-24; 213; -104; -113; 16; 76; -167; 89; 659; 138; -151; 499; 151; 44; 553; -44; 757; 67; 220; -57; -262; -44; 225; 97; -192; 308; -254; -489; -7; -10; -435; -38 : N
13; 238; -34; 130; 42; -44; -1; -10; 16; -59; -13; 4; 7; -78; -137; -41; -14; 120; 89; 90; 84; -16; 183; 95; -45; 11; 22; 82; 11; 27; 124; 73 : L
57; 188; 30; 172; -11; -68; -25; -11; 37; -82; -15; 5; -51; 123; -155; 24; -68; 18; 108; -31; 68; -70; 38; 17; -51; 28; 16; 53; -33; -18; 6; 36 : G
182; 245; 48; 75; 40; -34; -53; -30; 55; -20; -88; 50; -107; -44; -148; 119; -18; 124; -2; -50; 118; -8; 83; -66; -32; -16; 41; 152; -90; -31; -52; 136 : H
142; 332; -230; 520; -134; -308; -63; -62; 179; -335; -144; 240; -214; 516; -71; -248; -94; -253; 72; 47; -335; 22; 2; -217; 321; 101; -49; -147; -121; 123; -453; -58 : N
32; 209; 56; 132; 7; -62; -70; -58; -27; -70; -11; 22; -145; -37; -152; 9; -70; 75; 66; 10; 116; -72; -68; -31; -1; -63; -36; 20; -59; -37; -53; 90 : Q
-145; -238; -169; -140; 177; 239; 70; 175; 105; 21; -293; 54; 133; -67; -78; 75; 44; -157; -64; 66; 63; -107; 149; -115; -87; -149; -165; -199; 100; -121; 94; 112 : N
134; -899; -45; -568; 99; 531; 260; 109; -214; -284; -172; 445; 123; -614; -56; 383; -67; 0; -242; -340; 193; 393; 412; -71; 77; -418; -66; -70; 40; -174; 368; 65 : T
-230; -320; 421; -228; 39; 828; -38; -130; 120; 130; -220; -218; -336; 1; 48; 311; 180; 143; -176; -321; 97; 235; -36; 446; 492; 172; -130; 460; -28; 180; -170; -318 : N
67; 138; -42; 115; -12; 51; -94; -34; 38; -92; 21; 23; 5; 110; -93; -27; -8; 92; 23; 6; 90; 20; 17; -179; -76; 93; -82; 68; -54; -57; -34; 52 : A
-102; 42; 31; -82; 10; -223; 7; -11; 7; -14; 158; -239; 55; 52; 120; -38; 46; 66; 69; 48; -123; -35; -49; 61; -18; 84; 120; 51; 120; 21; 23; 8 : L
-132; 122; -220; -160; -133; -93; -453; 40; -70; 471; -218; -123; 251; 370; 237; 225; 310; 167; -185; -150; 224; 56; -485; -624; -79; 120; -21; -433; -259; -345; -190; -78 : A
42; -136; -147; -32; 149; 163; 114; 205; 78; -12; -263; 97; 134; -40; -90; 105; -9; -152; -147; 77; -7; -79; 77; -133; -88; -85; -59; -122; 20; -12; -89; 39 : L
-244; -65; 131; -56; 132; 283; 63; 2; -136; 125; -469; 372; -20; 372; 89; 458; 19; -268; 7; -260; 38; -177; -229; 389; 237; -231; 123; -312; 163; -18; 232; -367 : L
21; -146; -158; -29; 70; -168; 176; 233; 388; -303; -152; -79; -205; -377; 114; -291; -204; -205; 11; 292; -172; -1; -202; 227; -100; -215; -186; -259; 151; -109; -201; 180 : H
-428; -166; -214; 418; 12; -21; -272; -180; -36; -205; 98; -97; -182; -88; -428; -93; 59; 112; 160; 119; 123; 382; -288; -454; 347; 424; -391; -98; -188; -313; 21; -53 : A
-18; 114; -10; 131; 31; -56; 19; 23; 76; -126; -117; 66; 31; -47; -192; -21; -22; -8; 64; 19; 99; -116; 140; -37; -64; -29; -44; -75; -62; -35; 53; 38 : Z
248; 222; 332; -104; 3; -19; -18; 69; 145; -69; 180; -4; 17; -206; 54; 266; 266; 88; -55; -306; 17; 177; -244; 84; 91; 196; 72; 285; -165; 21; -263; -130 : Z
38; 267; -8; 6; -42; -130; 151; 214; -232; 216; -133; 19; -191; -275; 267; -289; -255; 346; -193; 263; -44; 82; 354; 311; 94; -778; 312; 59; -166; -129; -137; -25 : Q
44; 168; 58; 131; 2; 44; -99; -94; -95; -146; 1; 90; 21; 14; -220; 106; -36; 58; -33; -65; 88; -5; -1; -37; -2; -31; 76; 98; -60; 31; 14; 27 : T
122; -535; -65; 133; -146; 224; -104; 306; -55; 41; -109; 173; -63; -425; 394; 237; -148; -280; -203; -117; -397; -104; 149; 280; -232; 367; 203; 309; 254; 216; -115; 216 : N
12; -32; 74; 303; -86; -397; 46; 263; -272; 130; 29; -183; 68; 9; 324; 33; -506; -177; 63; 83; -219; -120; -656; 117; -131; -436; 138; 71; 282; 67; -66; 88 : N
-234; 174; 177; -277; 160; 353; -290; 172; -81; 513; -308; -524; 435; 71; 97; 566; 281; 13; 32; -268; 115; -47; -278; 133; 194; 269; 255; 390; 145; 38; 470; 158 : Q
95; -178; -233; 23; 95; 127; 23; 2; -29; -89; 40; 248; 166; -204; 174; 183; 54; -42; -231; 73; -318; 163; 184; 66; -193; -247; 67; -47; 111; -22; -80; -57 : A
-14; -65; 355; 63; 230; 287; 261; -100; -45; -3; -318; 503; -325; -158; -72; 105; 56; -228; -21; 28; 25; -169; 67; 320; 219; 161; -90; 280; 94; 303; -275; -143 : T
-49; -12; -5; -44; 61; -134; 38; 81; -1; -33; 62; -184; 132; 59; 107; 56; -24; -12; 17; 71; -178; -83; -52; -8; -23; -35; 98; -10; 123; 10; 11; 63 : L
-17; -97; -92; -52; 123; 20; 128; 123; 89; -60; -189; 97; 199; -263; -192; -22; 70; -128; -165; 59; 68; -25; 108; -108; -103; -119; -80; -145; -66; 27; -54; -33 : Z
-54; 70; 65; -43; 1; -68; 10; 15; 48; -26; 109; -146; 35; 70; 187; -45; 0; 63; 44; 77; -171; -47; 65; 95; -26; 23; 106; 17; 73; 17; 34; 72 : N
-75; -81; 21; -70; 81; -66; 51; 62; -59; -76; 92; -164; 131; -104; 69; 61; -23; -26; -31; 73; -201; 11; -40; 84; 19; -50; 168; 75; 111; 3; 102; 59 : T
32; -404; -474; 135; 34; -35; 39; 3; 532; 221; -460; 321; 164; 103; -157; -22; 438; -76; 216; -31; 198; 599; 75; -351; -286; 466; -251; -119; -161; -97; -552; -83 : C
45; 260; 65; 124; -27; -113; -81; -99; -36; 25; 17; -72; -72; 73; -133; 51; -12; 166; 66; -2; 111; 34; 28; -11; 23; 32; 74; 101; -122; -55; -51; 38 : G
115; 193; 33; 232; -36; -23; -45; -27; 59; -203; -31; 88; -140; -28; -170; 2; -102; 51; -20; 0; 72; 7; 49; -113; -36; 46; -41; 84; -127; 13; -123; 105 : N
-177; 206; -496; -55; -90; 350; -500; 373; -40; 552; 9; -294; -3; 89; 321; -361; 155; -1; 185; 116; 57; -28; -233; -19; 214; 398; -219; 96; 315; -331; 336; 224 : A
209; 3; -328; -51; 27; 234; -195; 110; 414; 152; -164; 95; 89; 9; -7; 35; 406; -112; -205; 20; -113; 209; -30; -91; -32; 261; -169; -238; -152; -62; -523; -73 : H
118; 102; 106; 159; -13; 16; 32; -97; -18; -116; -52; 91; 45; -10; -151; 39; -106; 122; 8; 33; 77; 139; 94; 19; -43; -164; 36; 43; -182; 21; -150; -3 : U
666; 59; 48; 94; -51; -1; 136; 158; 73; -131; -16; 337; -277; -241; 44; 96; -69; -71; -126; -57; -4; 209; 208; 283; -19; -119; -1; 319; -124; -51; -627; -22 : A
-33; 1; -47; -47; 15; -150; -22; 29; -11; 4; 106; -164; 86; -19; 62; 12; 28; -8; 50; 16; -136; 15; -89; 79; -19; 19; 138; 62; 126; -8; 66; 55 : T
-110; -188; 29; -260; 203; 365; 128; 181; 386; 298; -335; 125; 177; 240; 256; 248; 356; -268; 69; -135; 27; 215; -745; -223; 15; 752; -52; -136; 21; 39; 54; -117 : C
-332; 68; -338; 49; -110; -86; -269; -60; 254; 90; -266; -425; 266; 466; -185; -72; 25; 319; 78; 12; 175; 315; -147; -522; -200; 262; 293; -116; -224; -241; 124; 213 : C
113; 176; 17; 183; -17; -60; -1; 11; 55; -135; 0; 44; -34; 25; -173; -4; -77; 99; 59; -35; 69; -27; 40; -43; -34; -69; -45; 59; -42; 64; -88; 37 : L
-377; -229; -425; -16; -10; 100; -386; -458; -212; 357; 56; -351; -158; 438; -532; 252; -15; -12; -173; -173; -80; -129; -330; -431; 11; 441; 386; 37; 191; -20; 251; 172 : U
18; -18; 81; -11; 8; -186; 67; 63; -45; -198; 130; -77; 124; 13; 105; -11; -92; -4; -35; 51; -250; -41; -50; -37; -1; -114; 178; 1; 32; 44; -62; 62 : T
-38; -201; 35; 67; 60; -70; -77; 0; 182; 209; -6; 71; 138; -180; 261; 305; 179; -100; -35; 127; -390; -55; -606; -84; -101; 321; -7; -446; -1; 56; -392; 76 : Z
89; 95; -57; 89; -39; -126; -90; -24; 43; -115; -20; 90; -126; -71; -16; 0; -87; 67; 55; -41; 2; -5; 15; -62; -69; -30; 16; 26; 35; -53; -1; 164 : H
224; -99; 389; -26; 96; 294; 201; 69; 79; 87; -245; 129; 60; 242; 324; 550; 4; -130; -81; -238; -372; 55; -235; 229; 266; -39; 222; 134; -56; 238; -272; -163 : U
-25; -106; -170; 36; 165; 160; 52; 152; 163; -90; -313; 149; 3; -87; -259; 61; -5; -194; -73; 19; 60; -119; 123; -84; -44; -78; -144; -163; 19; -69; 64; 63 : H
48; -40; -23; -154; 7; -170; 41; -22; 32; -19; 56; -196; 154; 76; 196; 59; 14; -22; -26; 3; -191; 57; -27; -28; -98; -49; 166; 52; 68; 8; -46; 54 : U
37; 217; 221; -391; 230; -22; 306; -233; -130; 557; 10; 423; -222; 158; -15; 76; 367; 281; 67; -185; 600; -183; 105; -375; -372; 385; 3; 251; 3; 71; 206; -220 : L
-107; -172; -150; -68; 154; 225; 127; 198; 108; 37; -296; 111; 173; -26; -175; -44; 12; -129; -40; 111; 95; -22; 224; -90; -70; -49; -57; -168; 5; -75; 96; 88 : N
-58; -142; -135; -126; 124; 180; 28; 107; 90; -16; -247; 40; 101; -212; -118; 146; 103; -132; -138; -59; 64; -80; 140; -40; -60; -46; -64; -60; 44; -51; 117; 25 : Z
-115; -215; -265; -133; 168; 153; 69; 107; 69; -37; -258; 141; 85; -109; -137; -29; 127; -202; -110; 65; 61; -46; 243; -192; -72; -32; -154; -177; 32; -81; 62; 10 : Q
427; 435; 331; 41; 36; -229; 109; -13; 108; 137; 120; -214; -202; 146; -69; 433; 68; 280; -10; -213; -51; -114; 114; 207; 42; -58; 333; 353; -222; 14; -188; -16 : A
10; -50; -123; -85; 127; 145; 54; 115; 10; -23; -164; 129; 97; -36; -49; -2; 53; -82; -93; 110; 54; -13; 101; -124; -59; -84; -58; -92; -9; -113; -49; 29 : T
43; 187; -18; 85; -23; -80; -73; -38; 92; -49; -71; -74; 14; 89; -12; 41; 25; 91; 13; 39; 91; -16; -1; -8; -126; -64; -4; -40; -105; -45; -89; 38 : C
-46; -70; 21; -52; 32; -107; 22; 40; 50; -16; 107; -108; 112; 72; 106; 18; 50; -86; -9; 46; -177; -36; -101; -55; -58; 130; 57; -66; 68; 28; -61; 32 : N
55; 86; 341; -301; 241; -78; 268; -180; 112; 99; -335; -66; -22; 34; -103; 380; 188; 155; -350; -43; -23; -38; 184; -103; 36; -224; 292; 189; -256; 155; -544; -55 : G
10; 63; -25; 74; 37; 95; -21; -27; 44; -89; -58; 109; 32; 17; -91; 34; -15; -19; 44; 37; 19; -18; 52; -35; -66; 131; -13; -41; 0; 1; 65; 86 : G
-99; -47; 73; -45; 28; -75; 0; -18; -17; -46; 123; -172; 67; -45; 36; 35; 15; -26; 26; -1; -151; -64; -56; 68; 32; 100; 110; 67; 107; 30; 65; 24 : Z
-119; 96; 294; 318; 55; 86; -27; 122; -311; 97; 78; 125; -69; 315; -119; 54; -187; 24; -64; 39; -109; -214; -134; -211; 180; -41; 168; 171; -106; -24; -314; -47 : N
65; 123; 159; 162; -8; -18; 4; 7; 9; -93; -7; 119; 5; -19; -47; 40; -27; 177; 16; 32; 18; 0; 53; -27; 10; -81; -21; -24; -145; 48; -249; -8 : L
165; 17; 107; 113; 199; -108; 293; 357; -205; 119; 68; -69; 267; -293; -173; 86; -185; -98; -118; -89; -150; -115; -49; -95; -6; -236; 195; 625; 220; 385; 83; 104 : L
229; 212; 72; 9; 88; -361; 239; 205; 113; -50; 184; 76; -43; -287; 293; -35; 151; -233; -48; 97; -386; -265; 86; 380; -43; -64; 42; -102; 56; 205; -69; -141 : Q
-251; -28; -203; -286; 100; 241; -171; -92; 553; 174; -697; -45; 165; 787; 111; 413; 366; 106; 73; -404; 34; 24; 188; -632; -357; 555; 355; 270; 86; -83; -54; 307 : N
-105; -1; -97; 12; 3; -182; -5; 31; -22; 13; 105; -178; 60; 50; 114; -87; -14; 16; 57; 145; -187; -24; 4; 96; 6; 16; 105; -52; 133; -10; 17; 18 : L
14; 449; 0; 438; -149; -199; -61; 413; 108; -341; 134; -149; 124; 246; -143; -587; -277; -1; 347; 150; 113; -60; 100; 74; -28; 55; -31; 150; -68; -160; 133; 61 : A
106; -79; 179; -404; 200; -341; 159; -198; 20; 52; -83; 0; 364; 0; 27; 546; 235; 6; -275; -163; -218; -149; -41; -153; -300; -278; 435; -59; 38; 196; -287; 85 : T
407; 40; 166; 12; 84; 40; 367; -146; 408; -246; -99; 262; -91; -244; 36; 1; 38; 288; -151; 133; -101; 300; 274; 76; -200; -498; -127; -91; -323; 206; -706; -99 : Q
